Table B holds the same points as the rows below and some others, measured another way and shuffled. Each row below is followed by which row of B it is.
B:
1: 149,-124,-10,-8,167,309,-60,-211,17,98,-240,-172,-67,98,79,287,-4,-2,141,104,-33,-139,60,417,-115,107
2: -188,96,-239,88,-54,-286,-143,123,165,-52,154,124,180,-192,-123,-232,-79,53,29,-52,262,225,154,-291,22,-140
3: -132,134,-251,35,-18,33,-74,-51,-39,-26,-8,-3,72,-126,-8,-22,-146,100,121,42,171,126,93,-17,-38,-189
4: 136,3,140,-81,267,244,29,-120,-179,94,-189,-248,119,177,73,139,28,-59,478,259,57,41,-79,143,-45,277
5: 170,-106,2,-33,182,188,-48,-77,157,88,-191,43,-212,-40,51,72,43,108,-265,-211,-54,-188,-25,183,-83,91
6: 11,32,178,-51,145,97,31,-80,139,61,-10,-6,11,32,-238,121,264,-43,-109,-25,-64,-42,-91,10,-114,30
7: 65,-157,-14,36,200,85,-133,-111,60,10,-160,-289,81,121,53,236,20,-211,353,283,136,15,128,278,-85,218
8: -42,98,-175,2,85,-228,-92,206,127,-37,44,200,-21,-239,25,-379,-101,167,-200,-279,229,129,-7,-401,57,1
9: 417,-256,215,-129,459,533,-1,-235,-59,127,-493,-327,-302,221,281,391,84,-79,84,67,-131,-322,-125,574,-151,463
10: 245,-158,44,-70,286,409,-33,-211,27,68,-355,-179,-290,69,163,314,45,-4,-112,-32,-95,-264,-51,465,-158,177
11: 75,93,192,-88,98,307,118,-179,-7,182,-60,66,27,76,-197,143,176,168,-12,-51,-182,-99,-129,108,-94,-28
12: -182,186,-256,41,-12,-326,-105,212,75,-76,152,182,144,-259,-51,-401,-137,126,-7,-145,321,274,58,-484,72,-119
13: 144,-152,80,-22,249,154,-75,-98,124,40,-187,-159,-90,78,23,202,120,-118,11,46,11,-109,6,242,-109,215
14: -117,2,-97,85,-40,-220,-122,59,332,20,142,178,109,-132,-244,-107,88,37,-182,-141,96,69,137,-160,-26,-113
15: 125,19,228,-93,255,193,60,-93,-85,108,-123,-157,107,156,-47,107,140,-45,302,154,-10,14,-125,44,-52,253
16: 130,61,215,-113,257,156,77,-29,-66,111,-101,-47,48,88,-47,-14,135,42,146,6,-15,4,-177,-75,-31,229
17: 252,-249,61,-32,328,197,-111,-89,164,35,-303,-174,-242,61,152,209,82,-110,-119,-48,-3,-212,-1,334,-114,314
18: 341,-273,238,-74,337,391,-22,-211,163,156,-340,-164,-246,176,70,359,198,-53,-124,-46,-195,-336,-63,498,-153,340
19: 170,62,214,-131,271,217,94,-43,-93,128,-145,-34,-2,79,4,-16,101,93,114,-39,-40,-33,-205,-44,-27,237
20: -197,146,-61,73,-156,-137,-23,-13,233,89,239,260,229,-117,-384,-99,113,162,-99,-106,15,114,95,-204,-29,-286
21: -56,147,-71,-16,34,-207,-26,187,210,28,124,348,-21,-252,-148,-389,35,249,-388,-410,99,75,-68,-455,39,-91
22: 132,2,196,-87,249,153,35,-54,-12,101,-113,-84,45,97,-43,49,137,-11,153,46,-7,-15,-121,11,-43,237
23: -126,266,34,-52,25,-36,76,36,-76,56,132,118,226,-64,-212,-192,52,150,157,-11,93,204,-99,-348,11,-97
24: -318,297,-219,67,-153,-290,-46,118,24,-32,284,179,354,-194,-258,-302,-74,130,195,28,265,359,98,-474,48,-292
25: 37,129,39,-86,202,-86,13,154,23,7,-9,123,-20,-123,-14,-293,36,122,-119,-216,129,94,-162,-375,29,126
26: 320,-172,232,-89,297,367,26,-174,68,202,-288,-85,-138,171,61,219,133,68,1,-58,-175,-254,-94,348,-96,317
27: 215,-39,281,-98,183,477,110,-293,-45,256,-200,-88,19,230,-105,334,182,106,179,89,-255,-198,-102,390,-117,146
28: 212,-33,14,-113,334,314,-7,-89,-153,20,-332,-203,-206,34,261,102,-65,21,85,8,55,-99,-126,197,-74,248
29: 313,-6,199,-166,359,496,105,-184,-263,170,-362,-191,-111,183,218,164,-11,120,284,67,-94,-146,-213,272,-58,338
30: -161,72,-137,63,2,-327,-121,166,252,-56,169,155,124,-191,-186,-253,41,7,-131,-134,226,181,87,-361,12,-81
31: -125,96,108,18,-23,3,20,-92,160,97,143,74,221,26,-379,90,232,4,51,58,-37,72,23,-57,-86,-128
32: 155,-199,33,4,202,305,-82,-233,96,73,-255,-236,-103,130,44,394,81,-119,90,149,-51,-175,80,498,-159,144
33: -157,133,-51,27,23,-112,-44,16,6,-9,112,-44,268,-24,-174,-54,31,-49,303,173,189,229,54,-186,-15,-49
34: 116,87,170,-113,213,174,79,-42,-53,113,-96,14,14,41,-55,-29,107,108,58,-50,-34,-13,-170,-75,-33,147
35: -82,297,116,-104,44,131,143,-51,-102,95,79,144,118,-50,-249,-97,120,209,9,-80,-38,98,-190,-254,-38,-145
36: 17,42,-95,-7,75,43,-49,-4,90,45,-48,108,-53,-115,-18,-81,-33,158,-145,-169,55,-12,6,-46,-29,-43
37: 79,-84,-71,2,178,90,-100,-46,99,3,-159,-91,-104,-33,71,84,-5,-28,-36,-23,85,-55,41,143,-78,104
38: -230,167,-219,83,-134,-238,-86,80,171,-2,210,226,203,-204,-234,-226,-42,147,-47,-103,181,203,132,-307,15,-273
39: 201,-131,3,-40,280,162,-78,-47,43,38,-256,-131,-147,25,182,77,-19,-14,23,-30,60,-107,-17,187,-56,265
40: 2,39,-210,-12,147,65,-96,-7,-62,-63,-148,-95,-75,-105,163,-32,-156,30,76,8,202,64,29,24,-41,22
41: -99,43,69,51,-18,-125,-37,-11,204,99,163,92,284,21,-320,-21,161,5,134,56,38,118,87,-130,-21,-38
42: -195,268,-250,23,-82,-94,-27,54,-75,-5,117,158,181,-198,-79,-253,-176,231,131,-48,211,242,44,-304,37,-253
43: -201,137,-23,36,-7,-194,-46,45,119,-18,185,36,258,-63,-286,-83,119,-57,133,89,163,223,48,-265,-29,-102
44: -202,153,-197,89,-196,-169,-62,31,278,66,221,372,119,-238,-310,-194,4,270,-304,-278,42,82,128,-235,-11,-378
45: -44,145,101,-77,149,76,53,-27,-31,11,3,-26,55,-15,-157,4,146,-6,41,23,43,80,-131,-136,-73,4
46: 9,46,-77,9,16,44,-33,-21,154,91,-3,194,-31,-120,-99,-84,4,217,-211,-226,-4,-41,17,-43,-31,-103
47: -259,72,-76,134,-181,-164,-89,-86,247,55,254,68,373,-16,-430,95,135,-44,187,174,76,180,231,-34,-62,-265
48: 60,-46,21,-23,162,121,-46,-75,121,29,-113,-47,-95,-13,-45,118,98,-19,-113,-49,7,-77,-11,122,-100,57
49: 167,-12,-20,-102,334,233,-29,-46,-164,-23,-295,-214,-164,8,264,47,-87,-21,143,46,125,-29,-114,112,-59,253
50: 4,337,55,-153,149,192,162,6,-334,78,-45,55,99,-43,13,-217,-73,270,244,-31,73,159,-257,-314,32,4
51: -96,243,58,-41,-16,92,96,-73,-122,137,98,86,293,24,-219,-67,33,188,317,84,20,163,-57,-176,5,-107
52: 117,-95,6,-22,229,180,-70,-110,-28,33,-209,-233,2,96,110,178,-14,-96,268,176,88,-19,33,238,-77,211
53: 101,-58,79,-31,198,149,-30,-99,25,73,-134,-136,33,89,-3,137,73,-48,184,106,27,-27,-6,156,-69,175
54: 108,-134,-66,10,186,87,-119,-53,150,7,-173,-80,-133,-22,78,106,8,-41,-90,-55,65,-97,62,190,-86,124
55: 188,-127,-8,-37,195,358,-45,-206,55,87,-283,-110,-214,44,103,272,17,48,-92,-43,-86,-222,2,419,-135,92
56: -74,29,-165,53,7,-118,-113,36,162,5,42,90,63,-131,-75,-108,-41,73,-42,-83,149,81,111,-102,-19,-79
57: -48,-24,-177,51,106,-105,-152,41,85,-56,-41,-86,58,-79,41,-43,-81,-70,130,71,240,116,120,-37,-24,50
58: -98,343,61,-116,44,181,158,-64,-224,72,43,85,135,-51,-173,-89,45,213,136,-6,5,144,-198,-240,-30,-160
59: -192,258,-94,-29,79,-219,-15,163,-61,-96,135,37,181,-159,-113,-289,-11,8,137,15,287,306,-69,-485,28,-54
60: -120,-145,-133,154,-57,-179,-204,-53,393,15,100,5,160,-30,-244,140,102,-127,-5,77,105,36,297,133,-88,-97
61: -25,165,59,-85,191,66,44,5,-159,-6,-42,-104,107,7,-31,-56,32,-18,263,117,139,156,-129,-180,-27,98
62: 162,-70,218,-59,178,197,32,-116,168,163,-103,42,-46,79,-146,126,217,68,-127,-114,-149,-156,-82,136,-89,141
63: -81,-17,-103,68,49,-140,-130,23,164,-15,45,-28,141,-51,-105,-16,17,-68,117,71,176,118,139,-52,-33,6
64: -209,253,-141,37,-132,-128,-3,33,43,57,209,230,263,-147,-255,-220,-38,225,83,-67,117,215,55,-322,27,-273
65: 42,17,-74,-17,127,-37,-64,61,119,23,-47,100,-53,-117,8,-149,-19,113,-146,-185,101,7,-15,-126,-8,49
66: -62,56,-44,43,-72,97,-13,-134,153,128,51,141,103,-37,-230,81,64,166,-48,-63,-62,-24,90,86,-69,-197
67: -99,148,177,-29,27,42,74,-85,51,102,124,37,249,63,-353,58,233,13,158,101,-36,107,-59,-116,-64,-60
68: 22,-129,-160,56,142,-90,-182,31,211,-55,-100,-75,-71,-90,66,10,-32,-93,-68,-34,185,4,131,67,-58,96
69: 7,-101,-109,43,124,30,-139,-67,128,-21,-108,-142,-13,-11,16,145,-1,-112,74,93,126,0,127,178,-87,53
70: -165,32,-123,91,-37,-175,-119,9,183,-5,131,11,232,-60,-208,-14,36,-57,150,111,169,168,173,-90,-33,-103
71: -75,214,74,-48,18,119,90,-87,-124,122,63,33,260,41,-200,-19,43,142,321,116,16,144,-65,-125,-20,-72
72: -289,278,-246,56,-120,-279,-59,138,62,-58,245,215,224,-251,-218,-318,-80,151,4,-94,256,302,68,-464,35,-302

174,78,238,186,299,224,-482,301,355,268,-159,67,-204,-36,14,-469,191,-41,-120,272,-49,-33,358,-212,-169,409,113,-40,-679,-382,-556,-136,-64,-177,503
23
138,-114,-41,-372,358,140,11,-113,-366,-355,42,249,35,77,-38,-137,-339,40,56,-199,-99,217,-275,167,186,75,30,373,218,-104,327,-10,-150,181,-235
15
-28,-163,-131,-5,74,-233,-61,-351,-285,-231,145,72,490,28,174,30,-138,-24,135,-88,-104,20,-158,249,-114,-402,-81,179,438,431,129,235,-146,-22,-291
69
-41,376,354,236,293,106,-318,256,162,238,68,-18,-225,16,-150,-355,410,174,-177,304,-48,-58,152,-347,-142,412,-32,-234,-624,-381,-463,-15,158,-23,351
65
43,-173,-98,141,-221,-50,-387,203,426,165,-327,180,181,72,215,-244,-45,63,136,205,-80,-302,-85,-180,5,35,284,-99,-195,38,-138,-211,90,-103,449
27
-404,-107,-342,33,-230,-349,248,-332,-69,-320,184,86,255,-184,15,659,-136,12,145,-18,0,-164,-81,32,-107,-519,151,-190,153,795,440,332,59,-55,-248
55
-376,45,-184,70,-204,-413,255,-313,-267,-405,305,23,297,-17,-94,490,22,213,133,-22,-56,-153,-271,55,54,-467,-8,-185,300,631,433,343,191,55,-378
6
301,-126,136,126,288,41,-444,10,12,18,-52,66,213,91,152,-513,40,-71,5,88,-121,61,164,153,-103,63,-53,253,-46,-143,-405,-20,-203,-156,126
52
-154,96,-63,-322,177,203,11,104,-1,31,-129,298,-159,-39,-18,7,-248,117,10,-17,-20,-10,-349,-315,33,273,224,-38,-204,-146,326,-141,91,264,166
36
238,73,296,357,50,-99,-429,261,145,-90,34,-44,-9,238,-143,-509,378,248,-22,253,-160,-142,151,12,222,198,-39,-28,-305,-306,-476,-70,154,-181,208
13
396,-635,-322,-143,-279,-176,-164,-32,-52,-630,-230,294,382,290,146,-192,-466,88,354,-182,-206,-128,-306,482,606,-292,245,460,540,205,375,-183,-70,-85,-152
47
-439,674,331,128,289,59,-40,164,29,345,217,-31,-290,-85,-249,-9,451,299,-234,295,19,-81,-105,-629,-278,407,-65,-521,-643,-247,-182,114,339,206,256
21
417,-258,115,360,-231,-301,-507,149,88,-276,-85,11,412,428,63,-616,189,275,191,141,-253,-247,-109,296,426,-116,-26,182,237,-96,-324,-126,123,-220,76
60
-151,-244,-292,76,-304,-445,130,-309,-177,-515,172,75,418,43,23,386,-138,109,232,-74,-100,-170,-190,270,169,-568,71,15,432,694,399,258,63,-86,-352
31
-12,187,175,146,-111,-85,-289,277,154,93,-98,89,52,255,-50,-390,225,388,49,216,-138,-260,-353,-288,216,245,68,-198,-162,-273,-112,-185,345,108,299
18
106,-260,-182,-177,-72,-56,-34,-1,-77,-401,-93,249,110,127,-4,-25,-290,120,176,-98,-120,-67,-257,135,351,-76,196,197,179,99,351,-89,22,51,-70
67
-516,517,124,-177,533,-21,396,-362,-586,-174,571,-20,-137,-240,-306,478,128,105,-198,-61,35,263,-98,-184,-319,-22,-229,-175,-103,231,304,495,36,268,-449
25
97,228,299,67,387,155,-371,166,25,223,-16,64,-43,84,-3,-512,207,105,-109,171,-88,34,-10,-206,-129,372,-64,1,-335,-417,-382,-82,17,47,265
39
331,-292,-62,-275,341,152,-222,-83,-213,-249,-111,255,175,103,142,-363,-368,-91,96,-169,-128,187,-125,272,116,33,53,485,237,-121,95,-92,-281,36,-92
33
-278,-100,-268,-140,56,-207,234,-415,-312,-334,225,117,281,-161,48,479,-246,-49,106,-140,-14,39,-138,135,-148,-431,31,46,304,634,444,334,-104,49,-387
38
-298,-196,-356,43,-319,-307,12,-236,105,-59,-70,156,433,-94,251,357,-208,-1,219,33,-33,-270,-242,-48,-152,-458,214,-157,225,672,317,135,50,-30,3
66
338,-227,91,338,-80,-2,-585,332,491,49,-276,73,18,129,87,-510,143,18,53,273,-116,-222,321,5,123,173,213,31,-439,-196,-529,-222,1,-333,495
1
-272,151,-31,-117,399,74,4,-260,-159,138,134,100,93,-257,104,160,-84,-150,-72,7,35,133,24,-144,-493,-55,-24,-37,-119,244,53,247,-184,79,-44
28
62,180,230,-35,569,303,-376,82,69,378,-63,109,-80,-98,119,-427,64,-128,-161,144,-13,155,162,-240,-410,375,-20,60,-438,-340,-408,-31,-196,23,326
49
205,-228,-100,-314,181,46,-17,-77,-315,-472,-8,256,99,161,-32,-157,-352,96,126,-202,-139,123,-306,254,362,1,73,392,303,-52,357,-55,-95,123,-233
43
323,-178,133,272,90,-131,-491,14,56,-43,-38,8,366,198,171,-541,131,19,76,125,-164,-67,106,222,8,-71,-77,211,80,-51,-443,-13,-110,-222,112
70
29,134,188,211,-16,-148,-272,137,29,-25,37,17,129,210,-70,-330,260,298,29,181,-136,-166,-182,-108,142,97,-28,-105,-88,-144,-189,-35,221,2,126
14
-22,-112,-101,-47,34,-265,-16,-327,-374,-308,161,82,501,131,116,-19,-121,118,168,-119,-132,5,-349,241,40,-362,-114,184,557,351,238,198,-40,71,-356
41
-430,75,-204,101,-258,-254,59,-97,156,36,15,99,184,-121,69,395,7,124,99,145,1,-295,-192,-280,-167,-244,192,-377,-88,501,237,138,216,33,97
44
-66,-6,-77,-168,-13,-6,-12,67,-49,-171,-67,222,2,86,-49,-16,-153,205,93,-9,-83,-89,-353,-126,217,85,167,-1,-2,-20,298,-91,149,167,39
48
